In the rows, zero is written as 128.
Each row is followed by its class; each block has classes of its own.
[134 162 101 105 101 146 104 144 139 101  79  93  92 139 125 126 134  88
 155 170 129 108 147 113 164  81  87 130 170  80 163 113] | gok
[167 152 138 126 130 147 141 164 120 126 120 105 214 120 149 133 137 156
 133 110 133 141 130 155 145 104 151  95 104 118 133 140] | gok
[117 119  94 143 177  89 142 155 155  52 132 144  67 133  63 132 158 119
 168 158 168 110 176 112 132 119  82  73 162 190 104 132] | fev
[172 158 150 122  91 156 132 187 104  93  96  87 149 151 135 118 116 144
 124 130 150 128 117 147 151 147 137  94 101 117 140 123] | numot
[169 115  95 150 119  61 117 123  77  66 157 123 139 140  91 101 108 107
 156 157 183 113 190 149 113 136 131 113 160 157 125 136] | fev
[168 170 163 138 122 137 137 186  99 124  99  92 174 155 128 119 132 152
 125 120 151 123 113 139 152 122 139 103 103 104 154 107] | numot
[154 144  98  63 131 113 124 128 138 167 117  90 124 135 176 108 154 136
 149 143 137 132 133 125 142  82  96 132 195  81 147 110] | vutom
[212 155 127  70 149 167 134 177 138 138  99  90 114 127 136  80 159 185
 156 134 170 103 105 156  97  93 160 116 168  60 168 121] | Nul
[175 157 158 147 118 140 139 191 106  77 115  88 182 123 138 149 136 150
 109 128 133 116 120 152 140 136 158  81  90 109 140 127] | fideg
[111 134  88  39 142 120 112 114 195 152  73 126  42 153 144 153 164 136
 172 201 100 143 168 112 141  68  78 113 168  21 119  88] | fideg
[157 186 146 114 104 130 154 167  95 115  86 102 144 121 149 138 140 182
 142 116 156  92 120 152 134 167 165 101  90 111 132 126] | zeled
[144 161 155 120 130 154 130 173 124 140  96 121 124 144 137 136 140 144
 123 126 167 133 124 139 152 114 127  87  95 109 129 121] | numot
[165 128 108  82 135 133 136 183 158  57 109  81  99 133 143 110 168 151
 194 177 116 129 157 130 127 120 120  76 173  76 137 104] | neb
[134 129 120  75 138 112 165 141 139  94  55 107 119 104 100 133 175 145
 175 136 138 124 167 130 188  57 166 124 168  98 166  81] | fev
[138 162 147 123 114 121 130 119 103 131  97 130 146 131 147 132 138 150
 126 132 139 116 121 124 141 136 117 118 107 124 132 113] | vutom
[142 142 126 113 135  71 142 175 140  84 117 123 113 157 170 155 147 122
 149 214  91 108 176 124 129  58  29  86 169  44 109 122] | vutom
[141 180 146 107  95 167 111 178 120 111 115  96 181 133 127 111 131 143
 139 115 125 106 116 143 132 151 143 116  85 123 148 127] | numot
[ 81  72 124  67 104 151 102 133 144 113 129 188 122 144 147  91 130 100
 158 153  55  81 119 105  91 129  64 191 158 109 130 121] | Nul
[146 150 128 132 118 131 130 138 122 130  96 134 134 139 122 143 131 130
 135 131 155 114 119 127 134 115 112  98 120 121 120 125] | vutom
[162 114 136 146 165 117 152 147 135 110 111 135  54 128  78 104 171  98
 194 147 164 113 161 116 110  81 118 125 194  92 127 120] | fev
[160 178 158 157 142 117 152 169 101 124 106 114 188 140 138 125 158 151
 130 131 152 112 128 138 126 102 128  96 105  85 140 105] | Nul
[171 156 136 149  93 139 133 161  88 103 132 116 207 136 131 106 110 148
 128 118 124 101 112 145 108 155 139 130 102 111 130 147] | Nul
[160 167 148 146 108 146 140 197 111 121 115 114 189 144 142 140 128 150
 116 114 127 111 119 137 144 129 113  97  87 121 140 129] | numot
[131 141  84  74 142  72  86 121 119 150  90 123 113 153 160 155 143 163
 155 191 150 133 190 122 178  77 137  77 136  61 133 112] | fev
[156 148 137 130 113 139 136 157 116  99 115 123 156 137 137 128 127 165
 108 132 133 120 121 139 120 129 134 105 102 103 127 129] | Nul
[181 195 162 129 136 160 130 200  99 119  86  78 180 134 147 114 150 162
 140 127 140 116 103 147 156 107 150 112 117  87 149 129] | Laf
[168 122  88  71 149 114 137 155 156 157  98 108 109 136 129 144 143 115
 163 151 163 124 156 143 157  51 117  95 189  90 144  98] | zeled
[135  69 141 105 107 158 158 174 151  74 154 126  81 110  76 121 113 106
 152  94 117 107 111 130 134 127 127 165 187 137 158 122] | numot
[158  76 130 155 170 104 169 124 138 110 153 173 137 106  39 121 121 109
 148 128 147 107 162 158  93  88 138 134 154 180 156 111] | numot
[127 132 115  75 115 139 130 171 145 120 126 142 108 141 175 134 133 155
 144 152  99 110 135 126 139 118  51 125 143  91 138 129] | neb
[175 170 138 106  93 156 131 176 111  96  80  82 138 139 153 138 134 181
 125 130 133 123 109 140 147 163 152  98  96  85 134 124] | fideg
[123 162  98 141 124  38 155 144 114  86 132  80 111 168 126 143 145 105
 119 150 233 145 163 142 135 111  79  56 157 126 111  87] | Nul
[134  77  79  82 156  81 150  86 154 140 125 134  92 132 148 150 132 151
 130 157 129 167 148 124 141  86 129 122 189  87 132  91] | fideg
[161 149 152 130 123 134 162 173  98 104 105 107 131 120 135 127 147 172
 142 108 180 122 113 151 136 162 154  85 103 133 130 132] | neb
[156 196 146 132  71 162 144 211 100  85  90  76 134 136 155 144 117 148
 119 122 125  83 117 149 148 168 124 104  91 104 127 158] | zeled
[171 156 148 150 109 111 171 158  93  98 111 106 176 125 133 141 122 164
 122 118 147 109 124 161 125 136 143 100 109 123 132 136] | vutom
[123 106 104 106 153 100 106  49 104 191 132 153  88 147  62  68 119 108
 162 112 197 130 124 118 120 108 134 202 197 131 175  79] | neb
[108  67  95  66 115 113 117 113 144  81 139 146  43 131 105 118 119 129
 169 139 126 113 138 104 139 146  94 156 206 136 119 119] | vutom
[ 96 185  76 152 122  49 131 129 125  60 105  79  91 142 139 130 171  90
 142 189 148 108 152 103 109 123  81  95 170 131 125  98] | Laf
[158 170 136 129  98 130 134 178 119  86 106  98 153 154 146 125 126 136
 122 155 131 127 126 138 125 128 106  85 104 106 123 126] | numot
[148 127 119 122 179  91 144 144 121 101  78 118  95 135 101 125 172 138
 142 170 197 127 179 147 141  68 144  72 150 122 154  81] | neb
[155  38  94  96 142  89  76  86 109  90 197 155 112  95 134 111 125 187
 127 146 115 130 178 143  71 190 215 130 138 184 121 139] | Laf
[176 158 150 133 117 158 107 201  98 111 122  97 157 131 144 125 135 159
 117 113 136 108 105 138 140 148 143 111 106 132 126 158] | Laf
[161 125 137 104 125 140  96 152 111 103 120 110  90 144  86  84 155 124
 152 105 173 119 143 104 150 120 131 153 174 136 160  92] | fev
[193 164 139 117 108 161 140 169 103 104  71  89 187 150 132 109 119 182
 145 130 129 134 121 154 147 133 174 101  99 102 146 134] | fev
[168 169 122 113 112 120 130 162 131 109 103 105 103 135 147 138 151 150
 147 167 109 101 182 132 130  85  78 130 151  54 160 113] | gok
[167 141 148 132 120 125 144 170  98 102 122 117 157 134 138 130 125 185
 114 125 154 107 112 151 119 168 148  88  89 132 128 139] | Nul
[173  95 114  64 118 181  86  99 135 128 129 145 109 123  91  54 109 134
 174 128  96 117  98 125  86 101 163 231 205  82 167 114] | Laf
[128 136  87  79 104  95 155 147 156  51  50 106   4 110 103 171 163 132
 147 179 156  78 171 116 162 130 101  84 161 152 151  79] | zeled
[115 118  97  99 160 111 173 170 175 106  91 146  80 118 104 141 168 119
 180 163  68  81 156  99 142  58  68 147 202  86 120 122] | zeled
[117 143 110  89 122  90 140  95  97  87  82  80  90 142 118  86 138 104
 177 172 175 143 160 149 145 125 152 147 182  73 128  95] | fideg
[178 129 160 106 115 122 129 143 113  77 106  79 149  96 110 117 132 120
 157 167 105 104 127 157 113 107 231 112 131  66 141 132] | zeled
[106 152  71  88 139  92 124 131 142  65  84 107  80 130 145 132 171 139
 172 189 139 119 211 115 171  97  83 102 177 107 147  86] | gok
[155 149 145 132 130 140 138 139 113 122 110 121 180 125 115 112 143 140
 134 104 156 130 119 139 132 122 137 120 111 155 137 123] | gok
[147 179 146 169 168 126 126 151 125 115 143 126 142 139  84  96 160  99
 140 113 159 100 132 103 126  65  80 153 174 132 199  73] | fev
[112 180  93  82 125  84 148  97 117 125  73  95 105 128 115  90 176 138
 182 149 181 105 160 135 121 108 141 147 172  76 156  72] | Nul
[145 185 135 178 115 154 140 177 114  92 115 111 171 123 111 137 132 120
 112 117 154  99 112 134 129 119 131  92  96 117 130 144] | Nul
[162 194 165 122 113 191 142 202 110 128  43  95 147 143 102 133 129 138
 125 105 147  95  98 134 197 115 126 121  98 124 151 120] | zeled
[168 170 131 142 128 127 131 174 121 111 109  98 170 136 114 141 143 153
 129 118 161 118 132 142 136 104 135  85 110 120 141 127] | gok
[173 174 151 134 116 133 118 169 103 143 125 109 181 143 145 142 121 150
 118 119 137 114 119 138 140 126 137 104  96  99 133 124] | zeled
[143 125  94 103 155  88 177 117 111 140 126 113 188 135 155 103 120 170
 159 137 126 128 144 168 119 112 132 135 174 115 142 128] | vutom
[130 114 101  52  88 156 145 155 163  74 105 115 121 127 166 106 125 141
 200 179  27  97 156 144 106 135  99 153 165  75 153 136] | fev
[111 143  79 128 116 105 159 169 144 113  81 120  90 143 127 164 144 118
 131 147  91  85 162  99 163  88  67 136 174 102 135 113] | zeled
[159 195 150 144 135 135 150 199 107 139  80 113 170 145 144 148 153 151
 114 116 140  92 123 126 162  84 107 110 113  94 151 104] | zeled

A new block, with new classes.
[128 161 106 113  58  97 107 102 131 111 116  95 120 134 110  92  57 170
 114  74 154 104 134 110 132 119  60 129 135 152 149  75] | Teden
[124 125 100 120 119 167 129 157 167 157 111 208 148 185 153 157 187 117
 148 144 138 143 154 147 114  83  50  92 125 121 109 188] | vif
[138 128 132 173 132 136 149 140 115 135 139 119 110 131  99 125 159 118
 135 129 148 124 121 128 179 129 155  87 143 134 169 171] | gil
[122 185 137  77  65 101 158 162  75  99  70 163 167 131 132 139 210 105
  69 114 134 146 132  59 123  93 101 135  99  56 128 118] | mopur
[ 99 137  94 120  49 108 140 122  53  62 168 134 109 131 140 109 135 142
  71  55 155 103 124 162 140 125  61 127 135 109 122 129] | kuzes
[ 97 124  81 126 103 114 115 134 174 142 146 193 169 183 136 167 237 145
 107  78 118 112 160  92 147  59 106  86 130 122 136 152] | Teden
[120 160 124 103  75  91 129 131  88 100 118 108 130 115 130  99  86 151
  98  86 150 125 125 122 127 113  79 131 130 127 127  92] | Fel
[130 156 105 117  82  95 132 109 118 105 119  98 115 129 118  98  75 161
 124  81 165 121 129 114 136 119  64 120 137 147 141  82] | Teden
[118 156 108 138  88 120 169 187  71  34 133 147 164 156 174 112 186 106
  92  95 178 161 130  88 128 133  82  86 115 100 135 120] | gil
[127 135  87 176 129 104 171 140 111  71 162 201 136 145 175 146 150 118
 167 150 152 184 148 142 110 134  88 102 128 139 103 163] | kuzes
[139 112 128 174 150 139 155 124 125 112 139 134 113 115 112 140 150 111
 152 135 150 154 118 138 170 136 148  89 135 139 155 184] | Fuvoz
[140 115 149 174 133 132 149 134 123 123 136 139 118 134  99 135 169 122
 129 124 143 141 120 140 180 134 150  92 149 135 174 187] | Fel
[111 144 128 125 112 113 159 134 103 135 110 134 129 116  96 131 126  93
 134 151 118 154 130 107 111 108 158 125 135  96 148 107] | Teden
[124 135 161 122  82 103 167 158  89   4 138 176 118 163 130 114 165  93
  55  88 155 148 139 115 118 117  38 111 115 158 168 181] | ziri
[108 144 144 135 111 124 159 147  93 121 119 136 130 120 110 130 134  97
 110 144 129 154 124 131 127 109 159 137 136 109 141 122] | Fel
[122 172 129 108  97 100  97 111 124 121 110  98 126 126 130 105  79 144
 119  85 125  98 126 112 115 112  78 119 133 130 128 109] | vol
[109 136 135 129 113 123 152 126 104 127 112 130 131 123 100 132 135  96
 130 139 118 151 129 109 125 106 162 129 139 107 151 116] | Teden
[117 138 116 177  53 123 147 200 101 156 152 116 107 154  46 114 168 129
  53 136 156 107 146 122 173 129 144 103 146 121 202 169] | gil
[130 167 117 109  68  86 127 125  99  87 130 108 131 127 157  93  77 162
 115  97 153 115 130 130 119 119  68 122 132 160 134  88] | gil
[131 135 148 172 122 137 146 140 122 127 145 123 121 128 101 135 168 105
 128 120 122 127 114 129 173 135 158  85 143 117 162 184] | vol
[135 158 129 113  99 102 120 107 125 110 120  91 117 130 133  92  82 152
 121 102 149 116 130 116 129 130  69 128 132 155 128  99] | ziri
[138 107 139  91  83 102 172 171 129  87 164 146  98 145 134 126 114  94
  82  92 179 150 132 117 148 139   9 130 107 156 114 157] | ziri
[113 140 139 143 114 122 155 143  94 117  98 133 130 125  99 132 162  99
 101 135 127 160 127 114 127 120 159 124 136 103 163 145] | mopur
[130 117 139 164 122 130 149 136 110 127 143 123 119 121 111 127 156 129
 127 110 133 126 122 131 175 131 153  72 148 130 173 179] | fidir
[132 122 119 151 113 114 158 141 109 110 113 158 104 165 103 150 201  98
  70  84 163 194 126  65 111 149  49 106 128  75 140 196] | mopur
[131 118 125 161 123 131 152 127 106 126 131 135 116 123 102 136 164 117
 136 118 143 143 126 121 174 130 156  92 144 127 161 179] | mopur
[105 160 150 135 110 128 157 151 100 137 109 131 133 120 102 122 142  88
 125 155 116 149 122 112 127 112 181 108 139  92 150 126] | kuzes
[118 154 112 109  75  90 103 114  98 105 112  94 126 124 124 100  79 167
 125  99 157 112 130 127 135 116  83 129 131 154 134 113] | Fuvoz
[139 116  90 146 143 123 141 164 181 136 135 221 130 178 128 149 167 145
 137 110 153 172 152 136  75 149  53  93 112 115 132 195] | vif
[ 91 150  95 153 130 147 154 153 116 153 160 159 159 112 196 173 188 140
 146 113 133 141 132 123 122  99 165 106 112 126  83 133] | fidir
[ 75 142  86  71  67 144 102 199 119 144 103 202 175 164 135 157 229  92
  69 100 124  91 167  53 122  27  88  50 127  82 143 150] | mopur
[131 120 141 173 128 125 144 138 113 135 144 123 106 130  85 127 155 122
 122 121 140 128 115 130 171 136 156  89 149 121 168 175] | Fel
[109 171 149 128  99 116 159 142  94 128 114 126 126 122  95 128 132  89
 120 151 114 141 124 116 124 101 171 134 137 105 151 126] | vol
[131 113 141 159 109 132 149 140 116 131 133 132 116 130  97 132 176 112
 112 103 141 132 121 126 175 126 145  93 145 125 167 190] | mopur
[133 125 147 164 123 129 160 128 114 126 142 144 114 129 100 134 159 113
 126 120 137 136 122 133 181 113 155  96 148 129 158 177] | Fel
[116 114 145 151  32 105 143 141  77  69 135 162  91 181  78 106 170 114
  29  15 180 132 119 102 135 125  59 136 158 115 197 195] | gil
[139 109 133 172 135 133 156 128 125 130 136 132 113 134 102 130 164 118
 138 108 143 142 120 127 176 129 141  81 145 124 171 188] | fidir
[136 162 109 105  77  83 117 108 100 102 112  97 124 129 131  84  66 165
 134  99 152 105 137 108 133 107  75 114 139 149 145  89] | fidir
[113 162 148 140 112 124 157 139 107 114 107 146 136 130 109 138 151  89
 117 142 114 159 128 119 124 102 148 123 137 108 153 149] | vol
[127 122 136 171 125 142 150 131 107 128 139 106  99 137  85 116 173 110
 116 115 153 114 122 116 198 122 145  93 154 132 167 172] | ziri
[106 143 139 139 105 127 149 143  98 128 117 143 135 133 113 128 153  91
 112 135 116 149 121 115 119 107 160 127 134  94 144 134] | gil
[120 113  92 102 104  91  92 180  84 116 106  93 100 131  68 111 141 167
  50 110 188  94 135  93 150 116  64 159 117 130 155 120] | Fuvoz
[132 170 117 124  68  91 114 106 107  96 118  98 117 136 123  85  72 161
  99  62 158 116 124 110 108 137  70 138 130 134 148  90] | gil
[134 119 132 173 128 135 152 141 123 131 148 132 111 140 103 127 159 104
 135 110 150 133 123 122 169 129 148  84 144 131 166 182] | gil
[128 161  84 169 109 149 175 176 141 191 120 146  95 168  28 113 199 140
  73 119 189 102 138  89 183  94 143 115 133  61 153 117] | Teden
[118 122  82 123  97 117 135 164 122 137 148 190 146 174 142 145 156 110
 146 157 172 111 173 130 143  79 112 158 132 142 108 132] | Fel
[102 110  80 119 114 155 132 172 163 134 184 204 152 156 176 154 165 116
 147 107 109 150 130 131  96 128  79  61  98  94  68 163] | vif
[ 98 117  81 108  16 111 120 175 136 140 171 168 152 164  88 115 167 174
  68  78 136  89 176 128 156  63  97  76 154 161 190 144] | Teden
[137 148 181 149 126 114 118 113 122  62  91 183 143 140 104 148 211 104
  95  73  81 159 105  71 139 121 100  98 103  83 155 226] | vol
[113 177 141 118  33 103 143 112  96  53 139 174 107 153  99 124 146 167
  22  63 143  77 140 105 141  79 105 179 117 160 164 101] | Teden
[118 131 158 167  80 160 130 180 100  46  99 159 146 171 133 134 193 107
  61  82 184 150 111  77 185 123  90 149 115 132 144 156] | Fel
[106 157 140 141 109 122 160 145  98 136 115 139 133 124 115 127 133  86
 128 153 117 151 125 123 114 107 174 127 135 100 142 124] | gil
[127 173 126 127  93 100 116 127 118 100 119  98 130 139 142 108  96 149
 111  89 150 112 128 117 133 130  71 128 130 138 125 111] | vol
[106 147 123 106  86 107 113 183  62  63 116  81 137 167 132  98 173 170
  39  67 174  90 132 119 142 153  57 105 124 112 158 127] | vif
[141  99  84 156 135 117  85 134 128 103 112 177 152 130 138 159 207 182
 116  92 144 156 148 122  89 148  76 134 112 150 163 191] | mopur
[131 118 147 170 120 127 138 130 113 127 139 131 111 136  92 130 160 118
 128 114 140 130 118 126 169 125 149  96 151 133 170 185] | Fel
[100 107  72 130 118 105 123 146 139 147 106 179 142 188 112 162 208  97
  98  91 141 147 169 118 125 119  53  67 144  63 159 205] | mopur
[149 144  99 140  78 126 111 115 138  85 115 142 146 167 127 119 164 160
 106  82 155 151 145 105 145 148  36  96 121 127 164 157] | kuzes
[138  96 106 144 121 130 139  95 154 141 190 208 125 132 138 152 160 133
 133  71  89 147 133 143 103 127 109 130  98  99  83 203] | fidir
[113 141 143 138 104 117 153 128  90 120 110 128 127 126 101 119 133  97
 121 136 120 143 126 115 124 108 167 128 142 105 165 131] | fidir
[154 137  81 170 140 122 137  95 133 130 114 229 106 136 109 143 152 158
 143 138 133 141 150 161 125  83  59 117 131 114 120 190] | Fel
[ 94 146 120 107  70 115 149 223  71 118 110 162 137 199  70 136 225  85
  56 129 166 138 162  66 152 121  93  72 137  57 186 199] | vol
[110  93  48 137 122 111  84 165 150 149 128 173 134 161 112 136 181 162
 109  94 162 108 154 155 115 118  49 122 132 111 143 158] | kuzes
[131 117 133 160 114 130 149 137 105 127 132 127 112 127  97 132 169 119
 117 113 145 131 126 130 174 128 147  95 147 132 170 185] | mopur
[123 161 116 108  81  92 119 121 103 105 111  92 127 131 130  96  79 154
 118  89 145 110 131 112 127 126  82 117 140 132 140  89] | vif
[120 121 131 154 108 140 145 179 122  58 110 153 134 180 140 120 163 113
  76  65 191 191 117  66 109 167  52 105 114 108 153 152] | fidir
[101 141 152 123 113 125 148 152  98 131 113 120 130 121 102 117 143  87
 114 149 118 136 126 116 128 110 162 121 139 111 151 129] | ziri
[141 115 130 181 133 127 148 118 119 114 133 134 114 134 105 130 166 131
 139 103 134 145 120 135 159 134 132  89 156 134 171 188] | vif
[133 132 142 166 121 131 148 127 102 121 138 130 117 129  98 124 154 119
 134 128 137 138 119 117 167 127 162  92 147 121 160 164] | Fel
